Here is a tiny trained network, its code and every weight. The questions are about switching its units off for an input and a class, where a switched-off unit gives its printed mean instead of its output.

import numpy as np


def w(rows, s, z=0):
    codes = np.array(rows[::2]) - 128.0
    scale = np.full(codes.shape[1], s)
    scale[-1] = z or s
    return codes * scale


def f(y):
    return np.maximum(y, 0)


def log_softmax(a):
    a = a - a.max(-1, keepdims=True)
    return a - np.log(np.exp(a).sum(-1, keepdims=True))


def net(x, mask):
    res = np.array(x, float).reshape(1, 3) / 4 @ E
    y = f(res @ A[0][:, :-1].T + A[0][:, -1])
    res = res + np.where(mask, y, B[0][:, -1]) @ B[0][:, :-1]
    return log_softmax(res[-1] @ U[:, :-1].T + U[:, -1])


A, B = {}, {}
E = w([
[104,239,135,129,109,69,121],'x0',
[123,159,6,124,127,153,139],'x1',
[156,137,122,91,45,195,83],'x2',
],0.013)
A[0] = w([
[132,238,105,121,47,133,109,136],'n0',
[163,169,71,106,107,120,134,70],'n1',
[159,135,215,130,79,124,123,157],'n2',
[132,156,71,126,109,159,126,253],'n3',
[115,148,173,138,149,57,122,100],'n4',
[150,46,149,120,63,249,111,145],'n5',
[122,94,97,136,153,138,138,101],'n6',
[127,77,56,123,180,133,149,82],'n7',
[124,153,90,134,109,134,111,131],'n8',
[108,191,62,131,87,156,122,159],'n9',
[141,140,87,146,133,114,137,5],'n10',
],0.018,0.0035)
B[0] = w([
[174,121,202,168,158,75,251,218],'n0',
[189,71,136,30,44,131,74,175],'n1',
[103,103,177,122,137,154,99,188],'n2',
[104,81,162,193,131,150,53,192],'n3',
[196,52,173,176,142,137,235,184],'n4',
[114,73,223,53,111,169,128,251],'n5',
[57,208,132,149,90,153,115,159],'n6',
[143,116,53,226,147,138,21,185],'n7',
[122,148,174,94,131,166,141,164],'n8',
[100,99,230,84,155,174,188,202],'n9',
[95,142,131,115,103,146,99,149],'n10',
],0.016,0.024)
U = w([
[158,125,147,120,192,62,159,170],'0',
[19,197,74,1,126,112,78,3],'1',
[58,156,47,170,184,119,19,94],'2',
[70,72,198,102,132,216,57,228],'3',
[106,245,96,49,70,70,42,8],'4',
],0.0083,0.0031)

Each question gives the input, the list of numbers given to net, and the class t.
The units are the neurons (one row each of A and B). Each row of codes is followed by its name. A weight is (code - 128) times the scale printed after its matrix; where a second scale follows, it is the last column's (A, B and U).
mask holds one flag per neuron, in row order. A switched-off neuron (its flag False) gives its mean, the last column of its row in B, instead of its output. The means were averaged over made-up inputs and are rounded, as every weight is.
A unit's drop is (log p(t) with every unit on - log p(t) with that unit switched off) / (log p(t) with every unit on - log p(t) with every unit switched off).
The circuit of an input: a set's keep is (log p(t) with only the set's units on - log p(t) with every unit switched off) / (log p(t) with every unit on - log p(t) with every unit switched off). Starting from all 11 units, units are removed one at a time, each time the one whose removal leaves the highest keep (on an exact tie, the one counted first), for as long as the keep stays at least 0.8.
circuit, biggest first: the units of the circuit, biggest drop first
top k neurons: the k neurons with the biggest drops, biggest first
drop of u: that unit's drop, to one decimal
input [6,-8,0], class 0: top 2 neurons -> (n5, n4)
input [7,1,3], class 0: circuit, biggest first -> (n0)
input [2,-5,-5], class 0: circuit, biggest first -> (n5, n4)
input [1,-7,-4], class 0: top 2 neurons -> (n5, n4)
input [0,1,-3], class 2: circuit, biggest first -> (n5, n0, n9)
input [3,0,2], class 0: circuit, biggest first -> (n5, n0)
input [2,1,2], class 0: circuit, biggest first -> (n5, n0)
input [6,1,6], class 0: top 2 neurons -> (n0, n5)
input [-2,0,-3], class 2: top 3 neurons -> (n5, n0, n9)
input [-7,-4,-8], class 2: drop of n0 -> 0.1
input [6,2,-3], class 0: drop of n1 -> 0.0
input [-6,5,-3], class 2: drop of n7 -> 0.2
